Below are the code and all the weights of a small trained network. Each question names an input and a class and asks about switching units off, where a switched-off unit gives its printed mean instead of its output.

import numpy as np


def w(rows, s, z=0):
    codes = np.array(rows[::2]) - 128.0
    scale = np.full(codes.shape[1], s)
    scale[-1] = z or s
    return codes * scale


def f(y):
    return y / 2 * (1 + np.tanh(0.7978845608 * (y + 0.044715 * y**3)))


def log_softmax(a):
    a = a - a.max(-1, keepdims=True)
    return a - np.log(np.exp(a).sum(-1, keepdims=True))


def net(x, mask):
    res = np.array(x, float).reshape(1, 7) / 4 @ E
    y = f(res @ A[0][:, :-1].T + A[0][:, -1])
    res = res + np.where(mask, y, B[0][:, -1]) @ B[0][:, :-1]
    return log_softmax(res[-1] @ U[:, :-1].T + U[:, -1])


A, B = {}, {}
E = w([
[97,52,238],'x0',
[89,78,124],'x1',
[194,155,99],'x2',
[54,167,165],'x3',
[105,123,116],'x4',
[117,203,254],'x5',
[109,140,51],'x6',
],0.006)
A[0] = w([
[116,167,189,143],'n0',
[208,172,161,252],'n1',
[175,76,114,178],'n2',
[184,8,130,194],'n3',
[120,136,143,109],'n4',
[33,55,165,130],'n5',
[157,172,167,104],'n6',
[171,63,92,166],'n7',
[124,129,114,71],'n8',
[163,166,163,143],'n9',
[125,149,26,131],'n10',
],0.012,0.0035)
B[0] = w([
[61,109,175,212],'n0',
[112,161,210,254],'n1',
[189,125,133,176],'n2',
[224,80,140,229],'n3',
[110,123,132,130],'n4',
[116,3,95,231],'n5',
[89,140,164,172],'n6',
[199,156,118,192],'n7',
[125,134,102,114],'n8',
[101,149,172,180],'n9',
[87,228,59,233],'n10',
],0.023,0.0051)
U = w([
[89,147,167,74],'0',
[191,193,149,89],'1',
[88,156,108,255],'2',
[100,187,17,108],'3',
[231,116,101,124],'4',
[63,2,27,101],'5',
],0.0081,0.0059)

Each question gives the input, the list of numbers given to net, and the class t.
The units are the neurons (one row each of A and B). Each row of codes is followed by its name. A weight is (code - 128) times the scale printed after its matrix; where a second scale follows, it is the last column's (A, B and U).
mask holds one flag per neuron, in row order. A switched-off neuron (its flag False) gives its mean, the last column of its row in B, instead of its output. The means were averaged over made-up inputs and are rounded, as every weight is.
A unit's drop is (log p(t) with every unit on - log p(t) with that unit switched off) / (log p(t) with every unit on - log p(t) with every unit switched off).
The circuit of an input: a set's keep is (log p(t) with only the set's units on - log p(t) with every unit switched off) / (log p(t) with every unit on - log p(t) with every unit switched off). Starting from all 11 units, units are removed one at a time, each time the one whose removal leaves the highest keep (on an exact tie, the one counted first), for as long as the keep stays at least 0.8.
circuit, biggest first: the units of the circuit, biggest drop first
k most important neurons: the k neurons with the biggest drops, biggest first
drop when u is switched off: that unit's drop, to one decimal
input [4,0,4,-1,2,-8,4], class 4: circuit, biggest first	(n3)
input [4,-6,-1,-3,8,-5,5], class 4: circuit, biggest first	(n3 n7)
input [2,-2,7,4,-7,-1,6], class 3: circuit, biggest first	(n3 n0)
input [-4,-7,-8,6,-7,3,-4], class 0: 2 most important neurons	(n0 n10)
input [-1,1,-5,6,-7,-3,6], class 5: 4 most important neurons	(n1 n5 n7 n9)
input [6,-3,1,-7,3,6,-5], class 0: circuit, biggest first	(n0 n1)
input [1,-8,0,8,6,-5,-3], class 5: 4 most important neurons	(n1 n10 n7 n9)
input [-2,-6,3,-8,2,7,7], class 0: circuit, biggest first	(n1 n3)
input [8,3,0,-3,6,-4,-1], class 4: 4 most important neurons	(n3 n7 n2 n0)
input [6,-6,-8,-6,3,1,8], class 5: 2 most important neurons	(n5 n1)
input [-2,2,0,1,-5,-5,2], class 3: 2 most important neurons	(n10 n1)
input [-8,4,-8,-6,-3,-4,-6], class 4: drop when n2 is switched off	0.2
input [-4,-5,0,5,-4,0,7], class 3: drop when n10 is switched off	0.3
input [-3,-3,-4,-3,6,-4,7], class 3: circuit, biggest first	(n10)
input [-4,-4,-3,-8,-7,7,-5], class 0: drop when n1 is switched off	0.1
